Each row was made from one walk, in order. Every step used is in the known rows, and no mark comes twice. Write each row's walk.
Each row is shifted at random along 7 fixed directions that mean nothing.
Known rows:
riku, volanaf, pimi, dile, zigi, ripa, lided, guvugil, betop, zeli, fevom: [-147  -78 -338   19  -32  -53  103  -92  -50 -145 -172  -74 -197 -100
  232   86   21 -202  -27  -58 -259  -78  -94  188   43    7   82   47
  -67  -86  152   95   79 -592   72   17   66 -107 -245  -94  156   50
   87  137 -135  -95 -250   66   -3  -40   -4  187  137 -192   49   31
  261   68]
vapuzol, lided, guvugil, zeli, ripa, zigi, betop, pimi, volanaf, riku: [-117 -230  -99  -67 -142 -331  147 -109 -154 -200 -271   -7 -330  253
  131    4  194  -18  -56 -287 -130 -194  -97   74  300   12  130  408
 -213  -58  124 -162  -48 -432  213  174   11   12   -7 -108   34  -36
  -30  197   66 -174 -137   60  180   38   77  250  113  -66 -162  114
  164   64]
fevom, ripa, lided, guvugil, zeli, dile, volanaf: [  29 -159 -142  -60   48  -83  -36  -93   78 -228  213    4 -108  124
   58  -11  -37    3  -38  106 -192  -52   -7  185   45  104  332  232
   41  -23  119  -88   67 -178   56   30   36  122 -134  153  293    2
  -46  273  154 -134 -142  102  112  256 -105  170  200 -135  147   43
  111  -13]
ripa, lided, guvugil, zeli, betop: [  -6 -322   79 -113 -192  -27   32  116   70 -231  -81  -60 -215  -77
  148 -365   98 -110   45  106 -394    1  121  385  351 -174  215  152
    9  159  -20 -226  -24 -234  219   20  196 -116   91  -43  162  -30
   55  259   14 -282 -149  167   34  175   44  191  135 -230 -116  168
  330   17]
volanaf, pimi, vapuzol, lided, fevom, ripa, zeli, dile, zigi, betop: [ 187  -90 -120 -184   34   18  -64   49   72   31  -32   86   29  133
   23  101  106 -134   47   70  -36  -28  -17  172 -159   72  114  -11
   87 -249  167  -16  189 -303   49  -70 -148  122   23  109  143 -112
  -42   99 -101   19 -276  -11   65   63 -223  139  -32  -33   67  150
   25  105]
betop, zigi, ripa, lided, fevom: [ 254 -312   50   77   97  126  -13  -82   87 -256  146  183  115   10
  -61  -34   58 -121   91  109  -78  134   99   35   78  -88  222 -171
  114 -206  -94 -173   86 -276   18  -12 -204   68  -31  128   69  161
  -21  105 -161   95  -75  144   -5  152 -170 -261  107 -145  -15  119
  -54  176]
vapuzol, riku, fevom, ripa, zeli, dile, volanaf, pimi: [  98  169  -75   45 -244   92  215   16  229 -154  113  -11  -79  154
  -73   15   66 -142   27  358 -239  108  198  166 -102   79   91  142
  136   -4    3   18   28 -146   92  -43  263  -41 -106  313  206   73
 -129   37   44  -19  -68  135  107  508 -225  150  -34 -125  248  297
    1 -337]
betop, zigi, ripa, zeli, dile: [  -1 -347  -75 -111 -124 -210  215  104  -97 -236  131 -150  -72  250
  136    1 -138   13  -58 -113 -108   69  128  378  108  -80  258   91
  144    8 -101 -251 -201 -290  273  -90   31   26   23 -105  248 -132
   33  296  194 -171 -122   73   43  247  203  107  355 -258 -168  168
  120  339]
riku, fevom, zigi, ripa, lided, guvugil, zeli, dile: [  90 -466  120 -147   52 -195  -45  149   11 -166   -7  182  -51  220
  149 -113    0  -32 -120  -41 -138  -29   21  329  198  -47  159  110
  -18 -136  -48 -218   64 -315   95  -82 -217  134    8   44   -3 -165
  -13  330   73 -209 -187   37   98   18   92  113   42 -227  -93  184
  172  152]
vapuzol, riku, fevom, ripa, zeli, dile, zigi, betop, pimi: [  22  -23 -188   31   86  190  159  -16   71 -187 -203  -37  -24    6
   -8  164   86 -222 -119  154 -236  -12  218  181  -83  -86  -60  -67
  222  -62  -40 -153   59 -370  -54 -123   99   32 -165  144   66   16
   61   11 -181   32 -232    5  -18  120  -60  -96   44 -199   37  247
   56  -89]
fevom, ripa, zigi, betop, dile, volanaf, riku: [-114 -320   29   47 -130 -431  360  -49 -317 -188  -94 -148 -191  357
  100   24 -137  188 -138 -169 -118   18   78  377  444  -79  177  317
  -45  105 -100 -344 -237 -321  302  138   48   22  143 -292  247 -153
   -5  289  355 -371   15  129  238  249  214  228  255 -265 -297   75
  116  371]
fevom, zigi, ripa, lided, guvugil, zeli: [  68 -265   -3   16  -82    5   -4  -41  -13 -239   67   19 -117  143
   10    6  -23  -41  -75  -73  -85  -54   89  141  319  -63  276  202
  -47 -134  -51 -157  -23 -187   32  181   -1  151  -64   83   50  120
  -28  174    0  -85    1  169  122  224   54   19  286 -216   61   91
    1   81]
vapuzol, lided, guvugil, ripa, zigi, betop, pimi, volanaf, riku: [-249 -188 -349  -41  178   11   63 -167 -133 -173 -147   -6 -210    4
    5  181  197  -69   40  -43 -199 -291  -57 -131  -90   62  -16   71
   56 -182  247 -199   93 -384   -8   35  -79  288  -67  128   80   57
  180  261 -157 -179 -329  -44  147  -21 -136   14  109   21  -32  -11
  125  161]
pimi, volanaf, riku, fevom, zigi, betop: [ 132 -196  263  -94   44 -227  200   59  -13 -226  350   91    4  358
  -36  -54  -44  405  -64  168 -166  -10   87  179  144  198  -45    6
  183  -19 -116 -354    3 -136  232  -97 -266  114  394  213  271 -183
 -118  250  188 -462  294  151  246  325  -69  128 -218 -226 -140  158
 -204  252]
volanaf, dile, zigi, ripa, lided, guvugil, betop, zeli, fevom: [ -51 -437    1  -60   43   80  107   91  -53 -261  -72  -20 -113  -26
  177 -121  -12   -6    6   39 -253   83   87  405  152 -191  234  -37
  145  105  -98 -162   36 -373  114  -74  -87   45   23    1  192 -139
   57  275  -98 -277  -38  120   71  135   60  183  107 -314  -74   94
  183  308]
lided, fevom, zigi, betop, dile, volanaf, riku: [-164 -247 -143   31  -82 -288  270  -33 -401  -13 -227 -127 -261  140
  185   76  -80   -7  -95 -158 -248  -77   43  246  364  -70  -18  190
  -20  -11  -62 -280 -187 -419  198  113   35  -92  -73 -297  134 -137
   52  189  177 -262 -192   97   93   36  185  220  226 -167 -214   87
  363  303]
fevom, zigi, ripa, zeli, dile: [ 117 -298   34 -193   -5 -157  -15  174   57 -120  -11   80   76  215
  144  -12   68 -100  -76   44  -34   20   78  325   44  -10  138  166
   24 -247  -32 -250   59 -268  105 -156 -178  250  122  -42   40  -86
  -50  293   71   69 -227  -85  -23  117    5    1   48 -203  -56  173
  108  221]
dile, zigi, ripa, pimi, volanaf: [  69 -245  -23   61  121 -179   83   73    9 -252 -175   88  170  267
  160  -61  137   69 -123   29 -105   72  -67  275  158   14   92  195
 -124 -233  -80 -202   86 -397  125 -112 -354  148  182 -155   24   65
  -75  183   19  -91  -38   61  -84   20    9  -86 -115 -268 -206  130
   95  314]
zeli, ripa, zigi, betop, dile: [  86 -369   57 -138  -44 -346  128  -19 -233 -193   55   58  -60  246
  152   10  -57   53  -55 -168   17  -23   65  250  216  -37  259  240
  -28  -21  -46 -318  -89 -332  261   73 -107   72  170 -230  192 -106
  -39  272  178  -99  -78  105  111  129   99  194  188 -221 -203  108
   42  401]
riku, fevom, ripa, zigi, betop, pimi: [ 127 -178    0 -113   33 -143   85  -46   32 -131 -204   72   78   95
   37  -31  136 -187  -60  -56    3  -93   44  170  211  -46   35  258
 -220 -230  -18 -201   29 -339  125   83 -156   43  140 -127  -48   74
  -13  115  -43   30 -270   97   58  -42  -85   27 -125 -100  -38  182
  173   27]
riku, fevom, ripa, pimi, volanaf, lided, guvugil, betop, dile: [   2 -136   -6 -119    8 -168   18  -25   75 -212  -31  139  -85  162
  102  -69  134   17   -7   81 -200 -178  -62  245  154  148  137  374
 -266 -147  132   10   22 -250  163   76 -140   69  107   -4   79  -30
   -2  235  -18 -146 -250   68   71   41 -206  297 -183  -70  198   83
  282  -27]
riku, volanaf, lided, fevom: [  52 -279   55   42    5   32   -2   73   87 -100  -27   79  -22  -57
   44 -160  174  -48   70  226 -242  -33  166  139  196    5   47   42
   29 -177  -12 -145  -18 -208  127  -98 -174   43  157   95   37   71
  -53  204  -46 -166 -232   75   40  107 -199   33 -135  -75   37  133
  266  141]
riku, volanaf, lided, guvugil, betop, zigi, ripa, pimi: [ -97 -426 -119   -8  182 -142   42   20  -74 -148   20  -39   40  207
   84   33  103  204 -123 -104  -83 -320   -6  187  238  -23  147  402
  -22 -173    7 -234  -31 -265   24  134 -302  283  219   74  111   79
  -80  306    5 -287 -106   72  193  110   -1   86   18 -187   87  -41
  139  370]
zeli, betop, dile, volanaf, pimi, vapuzol, riku: [ -81   70 -234   -3  -17  108   41  105 -113  -83 -231  159 -126  -95
   41   31  310 -284   37  232 -377   -1   84   72 -124   25   10   68
  142 -112  107 -102  133 -390 -124  -71   51   17  -94  -69  127  132
  -71   73 -238   59 -201  -54 -128  120 -155   29  -20  -24   85  153
  241  111]
riku, fevom, zigi, ripa, zeli, betop, pimi, vapuzol, lided: [ 177  -88  -28  -74 -156  119  100   99   56 -195 -191   70 -101   69
  -42   37  209 -240  -60    4  -77  -58  194  215   47 -152  130  -17
   86 -140  -42 -106   38 -285    0  -33   31  -13  -43   96   10  115
  -34   46 -137   35  -99  173  -19   48  -40   19   45  -91  -86  308
  -22  -10]
vapuzol, lided, fevom, zigi, betop, dile: [ 240 -150   79  -84  -46  136  -32  -52  -92 -112  147  108  -48   -9
   29   33  -16 -157  162  104 -141   31  191  121   87    6  100 -117
  137 -139  -28 -173   74 -235  114   -5  -32    2  -53  159  128  -12
   27  103 -179   43  -62  126   63  114 -175   67  117  -99  -59  139
  -26  125]
betop, zeli, dile, volanaf, lided: [ -84 -352 -182  -28  320  -48    9  106   37 -198 -157   98  -71  -30
  211  -80  182 -118  -41  102 -377   73   62  239   71  -15  163  -13
   93 -205   41 -257   53 -464  -22 -390 -292  195  -37  -94  169  -85
    9  315  -62  -97 -301 -180 -129  -88   31  -66   13  -94  -91    9
  244  312]
zeli, dile, zigi, ripa, lided: [ 192 -271   58  194  -61  -18  134   39  -37 -247   91   34   59  146
   71  -13  -92  -23  -37   69 -235  270  217  331  248 -115  284  -82
  101  -25 -151 -196   -6 -359  135  -47   83  -32  -92  -53  148  134
  -43  122   42  -71   53  178   30  246   89 -110  320 -353 -176  134
 -103  247]
vapuzol, betop, pimi, dile, volanaf, lided, guvugil, zeli, fevom, zigi: [ 121  -84  -86  -48  251  166  -57 -128   -2 -216  -51  163 -165   93
  158  132  134  -74  -74   79 -244   38  -45   24   26   27  132  -57
  120 -232  -34 -173  279 -371 -120  -76 -286  131 -165  215   75  102
 -135  159 -242   48  -14  -85  109  -15  -70   37 -105 -114  -29   83
    0   -2]
volanaf, dile, zigi, ripa, lided, guvugil, betop, pimi, vapuzol, riku, fevom: [ -34   -1 -207   50  -71  279   30   -7  -98 -182 -176  148 -111 -122
  -28   94  192 -318   52   49 -293  -27   64   62 -110  -24   46 -114
  133  -57   92   38  137 -428 -126   67   62  -77 -301   98   22  142
   80   10 -425    7 -127  129  -63   84  -99  -21  104 -142  178  215
  128   33]
pimi, vapuzol, lided, fevom, zigi: [ 296 -193   42  -25   -5  137 -142   32  -49 -124  -38  280  -46   32
  -50   25  194 -169   14  109  -27   64  103  -74  135   25  107  -66
   47 -357   -3 -152   67 -224  -18  -19 -277  123    5   98  -54  141
  -90   76 -211  108  -90   49    1   26 -124  -77  -34   -1  -55  179
   21  174]
ripa, zigi, betop, pimi, dile, volanaf: [  69  -86  -79  -20  102   32  148  -34  -80 -295 -122  -24   18   15
  141  -61   68 -182   33  118 -352  173   87  298  -37  -42   28 -161
  157  -22  -16 -275  146 -483   78 -246  -54  -61  -21   -4  228   73
  111  233 -147  -69  -64   18  -44    5  -10  -92   17 -240 -342  169
   98  191]
pimi, vapuzol, betop, dile: [  43 -225  -69  -32   35   -2   49  -26 -314 -357   15   19 -197   67
  117  111  -27  -22  -65    3 -246  124  109  172  139  -70  253 -152
  187   -4  -66 -246 -169 -319   84 -115  -98  -33   18 -230  203   -4
   84  229  -79 -179  -75   50  -61   76  183   72  319 -160 -247   91
   -2  469]
volanaf, pimi, vapuzol, lided, fevom, ripa, zigi, betop, zeli: [ 107  -18 -119   61  -97  390   41  -81   10 -155 -297   11 -130 -151
 -246  158  209 -361   87  130 -130   -8  292  -51   97 -175  130   -7
   26 -257  114   42  -23 -291 -117  113  131  116  -92  137    6  308
   96  -67 -342  122 -240   75   98   99 -204  -37  107   58  113  110
  -17  -53]
fevom, zigi, betop, zeli: [ 101  -71  -50 -225   10  -13  -10    4   49  -92  127    3   37   -1
   42   -8   52  -86   51    4  -58 -137   89   88  129  106   91  223
   -4 -237   50 -230   41 -221   89   22 -100  185  131   21  196   -2
  -35  102  -97   53  -74   32   -2  137 -113   52   19 -101  148   50
   21  116]
riku, volanaf, pimi, vapuzol, lided: [ 214   13    2   86  -15  105  -60    4  105 -243   93  217    4   43
  -26  -42  237 -109   91  209 -221  130   89   -8   29  153  113 -101
   88 -248   55  -44  101 -244   -4 -180 -198   15   86  184   62  248
 -149   96 -237  -27   17   82  -16  176 -197  -69  -70  -47   -8  142
 -137  104]
guvugil, lided, fevom, zigi, betop, ripa, pimi, vapuzol: [ 148 -153  -46   23  -34  121   91  -27   -6 -167 -104   39  -72   14
 -117   54   64  -97  -32   28 -205  -29  145  119   97 -149  158  -52
  124  -84   -4  -97  -11 -275   48   55   -6  -42  -17   52  147  199
   90   32 -182  -71  -60  217   24   87  -32 -107  135 -139  -81  198
   76  117]
vapuzol, lided, fevom, zigi, betop, ripa, pimi: [  79 -185 -191  -15  -17  -87  133 -215 -101 -146    0 -105 -173  108
   74  115  -90  -77   24  -79  -66  -94   -9   50   95  -93  182  -18
   71  -66    5 -165  -88 -359  218   73    1  -61 -126   -9  214   26
  142  118   -4 -121 -123  272   71   35   57   75  292 -117 -185  152
   19  212]
riku, volanaf, dile, zigi, betop, pimi, vapuzol, lided, guvugil: [  45 -160   41 -127   50  -30  -18   68 -190 -109  -48   87   41  161
  142  -98  162   44   84 -103 -162 -132    5  256   65  148   29  106
  126  -77   34 -188  130 -263   94  -46 -258   58  150  137  114  -13
 -116  223 -201 -255  -21   98  109   86 -105  251 -105 -186  -43  131
  136  362]
zeli, dile, volanaf, lided, guvugil: [  54 -186 -102  -39   89 -105  -55  -36  -68  -83   62  115  -57  136
  189   -4  132  -29   11    1 -238  -25    2   90  194  144  228  288
  -78 -220   72 -168   78 -249   61   36 -114  110  -96  -36  112  145
 -152  197   57   -1 -235   23   73  148  -63  156   65 -108  139  -18
  226  103]
volanaf, dile, zigi, betop, ripa, zeli, fevom: [ -23 -140  -80 -113   91  358  119   31  151 -276 -143 -111   -8 -258
   50  -48   84 -280  133  237 -296  197  212  283 -231 -196   47 -382
  445   71  -51 -159  106 -369   58 -368   -1   20  -66  114  183   -5
  185  195 -223  -14 -213   32 -116  120  -96 -115    5 -234 -112  195
  194  114]
fevom, zigi, betop, pimi, dile, volanaf, lided, guvugil, zeli: [  63  -94   -3 -112  211  128  -13   23   86 -185 -126  111  -49   54
  139 -108  157 -134   36   47 -391   38   10  274   69   41   59  -20
   96 -150   18 -198  294 -382  -71 -205 -180   96  -32  188  120   32
   -8  221 -263  -74  -21  -70   39  -33  -99  -40 -104 -183  -79  106
  133   11]
lided, fevom, zigi, betop, ripa, pimi, vapuzol, riku, volanaf, dile: [ -10  -84    9  -33  -91 -140  157 -113 -194 -183  -63   76 -149  225
    0  117   -7   49  -14   15 -140  -60   -6   62 -100   57   14  -71
  288    6   23 -130  -47 -331  159  -52 -156  -35   23   39  209  -27
   64  153  -63 -212    3  131   51  144   29  113   21 -188 -150  270
   33  371]
zigi, ripa, pimi, volanaf, riku: [-162  -29 -172  159   50    2  144  -55  -18 -237   -1  -10    4  104
  -67  194  137   54  -61  229 -224 -137  107  -18  -38   88   83  194
   13 -228   72 -125  -59 -209  -24   69  -28  247   48   46  105  249
    2   95  -72  -49 -112   98   31  286 -170  -53   94 -102  168   45
    4  146]
vapuzol, lided, guvugil, zeli, fevom: [ 103 -404  125  -51   26   56 -104   30  -26 -227  -88  158 -131   75
  153  -74  158  -25  -86   -5  -77  -21   94   63  364  -69  252  280
 -101 -198 -102 -203   -1 -132   56   89 -235  114   51   58  -96   69
 -202  133 -119  -38 -120   96  146  156  -31  214  -21  -94   46   95
  194   35]
ripa, zigi, betop, zeli, dile, volanaf, pimi, vapuzol, lided: [ 186  -92    1  -54    1   77   38   92  -24 -181  -62   99   22  118
    9  -11  187 -124   78   88 -260  136  176  198    6    3  146   14
  141 -161   92 -162  157 -390  -10 -184  -85  105   17  146  221   69
  -93  125 -168  -33  -27  -51   64  142  -89   50  -30  -86 -102  101
 -118  153]
fevom, ripa, zeli, betop, zigi: [  79  -97 -177  -52  -35   81  116 -139  115 -331    1  -84 -155  -51
  -30   43   45 -210  -44   37 -133   90  107  112  128 -127  201  -52
  156  -54  -34 -178  -64 -308   88  -48   75   13  -60  -73  172  157
   91  128   10  112 -147   62  -70  127   63 -162  221 -168 -139  108
   22   27]
zeli, betop, zigi, ripa, pimi, volanaf, riku: [-206 -234 -174  -23  235  -97  107   74  -27 -136  -92   47   70   78
  -33   91  247   74  -84  167 -180 -260   12   56 -104    9  -34  198
  124 -236   74 -301   68 -343  -55   -8 -236  379  200   13  123   90
  -12  232  -65  -86 -184  -63   27   93 -147 -111  -99  -90   24   18
  131  344]
dile, volanaf, lided, guvugil, betop, zeli, ripa, pimi, vapuzol, riku: [  95 -295  -68 -194  197 -160   -7  107  183 -265   46  262 -137  278
  128 -196  287  236  -25  167 -206  -49 -184  160 -115   93  279  149
  203   36  112 -214  210 -286   40 -248 -371  203  268  178  398 -258
 -120  300  -25 -354  109    3   30  180  -99  117 -191 -140  -46  174
   -9  242]
vapuzol, lided, fevom, ripa, zeli, betop, zigi: [  27 -228 -188 -144  -77  136    9  -44   93  -94 -109  -80 -159 -157
  -53   -5  152 -298   60   84  -13 -158  119   81   36 -162  132   69
  105 -130   77 -118  -25 -248   90   59   61  104  -64   89  104   16
   81  157  -54   99 -373   68   21   65 -161   36  100   15   28  136
  244    6]

Write each row's walk:
[ 151  -65  -23  -63 -177   59  -14    4 -169 -196 -144   29   50  136
   71  199  101 -176  -66 -202   71   26   90  176  206  -65  285  226
  -56 -256  -12  -87  -23 -287   10  153  -57   92  -68 -233  -12  140
 -108  -17 -134  273 -167   11  -98  156    7   29  200 -156   92   86
  -12  153]
pimi, vapuzol, betop, dile, zigi, ripa, zeli
[  -8 -103   78  -95   58  -81  124  -15   15 -233 -274  156    1   90
   44   -1  185 -119  -58   24 -151 -105   85  180   33   22    0  219
  -60 -190   29 -108   63 -396   44 -118 -238  161   96    4   11   69
  -19  141 -128   53 -143   35  -35  -35  -78  127 -262 -156   26  157
   90  109]
riku, fevom, zigi, betop, zeli, ripa, pimi, volanaf, dile
[   6 -162 -120  148   59  141  136   38  -13 -354 -146  -44 -135   98
  119  -10   87   46  -97  114 -525  117  171  288  317  -60  137  101
   45  -50  -25 -132  -31 -442   45  -93   34   39  -72   54  152  162
   42  126 -154 -181  -34  -50   19   94  117   29   57 -275  -73   30
  102   77]
ripa, pimi, volanaf, lided, guvugil, betop, zeli, dile, zigi
[  84  -39  -58  114   61  245   72  -98   26 -401  -50  -46   -5   99
 -121  189  186   -9 -115  121 -125    0  181    3   87 -109  220   32
  235 -140  -63 -124  -95 -184 -147  -43  -98  162  115  170   73  374
 -113  105 -175  -14  -70   31   49  320  -77 -103   48  -98  124   77
 -197  127]
riku, volanaf, pimi, vapuzol, betop, ripa, zeli
[  44 -209 -176   68  239  -40  114 -145   72 -337   57   67 -175  170
   72  148   -5   23 -121  253 -287  231  -21  102  -82   -3  171 -284
  312  -71  -24 -211   16 -328   21 -320 -197   78 -101   47  220  -76
   80  249  124  -96 -203  -55  -16  147   16 -143  122 -166 -241  120
  -12  102]
lided, fevom, ripa, zeli, dile, volanaf, riku
[ 192  -56   52  -80  103  -61  -19 -115  217 -298  111  284  -66  191
   17  -60  259   35   45  154 -163  -21 -153    7  108  216  107  140
 -129 -180   69  -56  176 -245   77  -30 -239   28  134  192   33   38
 -115  147 -136  -72  -14   73  112  127 -304   59 -265  -10   69  120
  -49 -176]
vapuzol, lided, guvugil, betop, pimi, volanaf, riku, fevom, ripa
[ -50 -114  -98  -25   50   47  -58  -28  156 -221 -102  217 -172   75
  -16   48  285   13  -51  150 -152 -183  -12 -148 -125  104  128  135
  160 -181  145  -32   70 -196  -41  -30 -219  166  -35  238   77   94
 -111   90 -204 -103 -169    1   47  182 -194   60 -146   -8  240  197
  198   -5]
betop, ripa, pimi, vapuzol, riku, volanaf, lided, guvugil, zeli, fevom
[ 208 -314  259  -37   46 -254   52  177  -32 -250  -43  372  -72  491
  186 -191  196  183 -127  -78 -251  139  -67  252  324  108  222  213
  -24 -128 -120 -267   70 -252   93 -122 -374  -41  115   80   -5 -117
 -330  161  -43 -258   63   11  159  168   38  217 -195 -135 -149  246
   84   32]
betop, pimi, vapuzol, lided, guvugil, zeli, dile, volanaf, riku, fevom
[  72  -65   70  -17 -149  -73  140 -135   12 -206 -259   16  -79  125
  118  -81   51 -132  117  -58 -160   96  -29  288  194   12  140  114
 -150  -98   46   37   45 -425  291  -32  -92  -97  -33  -99  108  -43
   56   42 -117    3  -90  138  -24   -1  -85  207  -67 -175 -142  153
  102   75]
vapuzol, lided, fevom, ripa, pimi, volanaf, dile, zigi, betop, zeli
[ -12 -184  -66  -45   75 -212  126  128 -204  -80   -4   14   63  280
   77    8   96  258 -150  -41  -78 -227   28  182   66  144  -55  229
  164  -44  -36 -319    8 -258   92    9 -257   97  291   52  232 -140
 -192  156  -11 -390  107   81  105  190  -26  144  -98 -199  -33  192
   60  464]
dile, zigi, betop, pimi, vapuzol, riku, volanaf
[-129 -214  -82   -2  146  -16  146  -11  -10 -250  139 -133  -52  119
   71  -67 -119  146  -18   18 -296  -92    5  317   25   19  141  -48
  287  116   18 -170   39 -343   82  -86  -26   73   51  265  346  -69
   61  328  -62 -471   42  108  204  237  -29  125  124 -292  -14   68
   48  256]
riku, volanaf, pimi, dile, zigi, betop, ripa, lided, guvugil, zeli
[ 225 -189  143  -62 -173   52  132  220  200  -39  -21   75    7  109
   30 -207   89 -126  167  211 -260  200  224  404  139  -81  197   65
   85  -93  -71  -78  101 -293  174 -182   70   15   13  137  181  -33
  -73  152   61  -65  -53   65   55  205 -163   56  -44 -154  -45  236
  159  -21]
betop, zeli, dile, volanaf, lided, fevom, zigi, ripa
[ -34  -96  146 -207   11  -62  114  107   56 -110  -43   50  171  111
  -29 -109  128  -15   73  165 -114 -210   95  270 -111   93  -61  263
   40 -126   41 -159   73 -214  143  -59 -187  217  250  183  118   -5
  -17  264  -80 -127 -132   91   80  152 -268  200 -345 -120  174  196
  214  167]
riku, fevom, zigi, betop, ripa, pimi, volanaf, dile
[  64 -392   30  -98  112  123   86   77  205 -242  -47   57  -45   86
   43 -236  204   38   27   32 -214   46   65  264  196 -171  240   96
  225   -1  -73 -308  167 -213   43 -136 -161  219  157  192  153   48
  -74  295   30 -171  -94    3  112  192  -65  -65  -94 -205 -104   74
  147   42]
dile, volanaf, lided, guvugil, ripa, zeli, betop, zigi
[  36 -156   -9 -118  161 -114   88   55  -74  -41  -43  113   81  133
  222   44   17   25  -70  -44  -86  -11  -27  172  111   99   84  181
  -70 -281  -42 -199  118 -384   87   10 -296  120  142 -106  124  -57
 -187   47 -188   17  -67  -28   85   81  -79  213 -150 -182  110   46
  101  239]
volanaf, pimi, dile, zigi, betop, zeli, fevom
[ 146 -101  -17  -44  -94 -142  128   69  125 -152  300   48 -114  354
  -29  -16 -114  238  -24  215 -214   68   43  286  -74  125  386   99
  155    0   70  -20   -9 -116  212  -49  -60    2   58  195  445 -145
 -103  175  207 -342   73  181  172  318 -118  291   68 -105   23  236
    0   87]
guvugil, zeli, dile, volanaf, lided, fevom, ripa, pimi, vapuzol
[  32  -66 -116  113  -69  -81  232  -62 -137 -159 -253   -4 -165  225
   -3  255   45  -73 -204 -192 -133  -23  142  152  231  -41  109   65
   13 -145   -1 -115 -125 -380   38   71   67  -52 -177  -93   13   54
  -48  -58  -67  -37 -156   87  101   88  112   75  213 -133  -46  170
  -38   35]
volanaf, riku, fevom, ripa, zeli, dile, zigi, betop, pimi, vapuzol, lided
[ -72 -123 -173  107  177  277   49  -37  -94 -187 -113   66  -90   19
   36  236   75 -114 -124  -82 -260  -68  124  104  175  -95  289   83
   74 -237  -50 -116  104 -367 -196  167   -2  161 -218   23   13  324
  -49   -7 -313  120  -56   29   89   75   -7  -50  229 -196  133    0
   18   64]
volanaf, lided, guvugil, zeli, betop, pimi, dile, zigi, ripa
[ -90 -353   71  -73 -121   -6  330  242    2  -39 -170 -171 -156  125
  120 -290  -36  143   87  213 -390  -62  264  608  119 -225   62  165
  208  295 -103 -251   28 -172  279  -75  224   54  200  228  299 -185
   68  369  161 -648  -60  240  308  252  -62  394   -5 -301 -175  253
  423  141]
zeli, fevom, zigi, betop, dile, volanaf, lided, guvugil, ripa, pimi
[ 159 -190    4  -39 -108  -16   66  161  -60 -148 -151   52  -84  372
   78  -10  159  -43  -50   -2 -151   81   91  335  114  -52  197  178
   79 -117  -37 -118   85 -238    4  -77  -28  148   -2  169   63   75
 -149  245   52 -151  -43   59  159  246   34  173   92 -191  -99  197
   29  131]
fevom, zigi, ripa, zeli, dile, volanaf, pimi, vapuzol, lided, guvugil
[   5 -201 -111   10  -49  164  144  -66  -39 -120   -7  -21 -109  -93
  -22   32  -21 -157  172   77 -259   67  188  174    1 -121  181 -115
  174  -19   84 -105   84 -349  118  -47   72   18 -136   79  232   16
  160  174  -20 -112 -223   96   84   82 -158   17  146  -89  -96   89
  146   66]
guvugil, ripa, zigi, betop, dile, volanaf, lided, fevom
[ 222 -173   11  139  139  129  128 -163   66 -197 -143   55   39  123
  -76   42  135  -61   -3  103 -155   86  152  134  221 -140  162   42
   -5 -161  -92 -174  129 -300  -14   54 -131   65   35  124   75  233
  -71   67  -52   -4  -53  129  157   91 -178 -127  -66 -124  -85  115
  -43   22]
dile, volanaf, lided, fevom, ripa, zigi, betop, pimi
[ -35 -452  -20  -11  138  -53   15   53 -158 -265  -47    5   18   90
  168  -83   70   38  -62    6 -211  -98   54  412  232 -138  292  293
  -20   44  -41 -224   44 -272  -18   45  -92  134   69  -34  170  -15
  -35  359   33 -233 -132  127   74  163  -56  146  154 -227   29  -13
  217  308]
zigi, ripa, lided, guvugil, betop, dile, volanaf
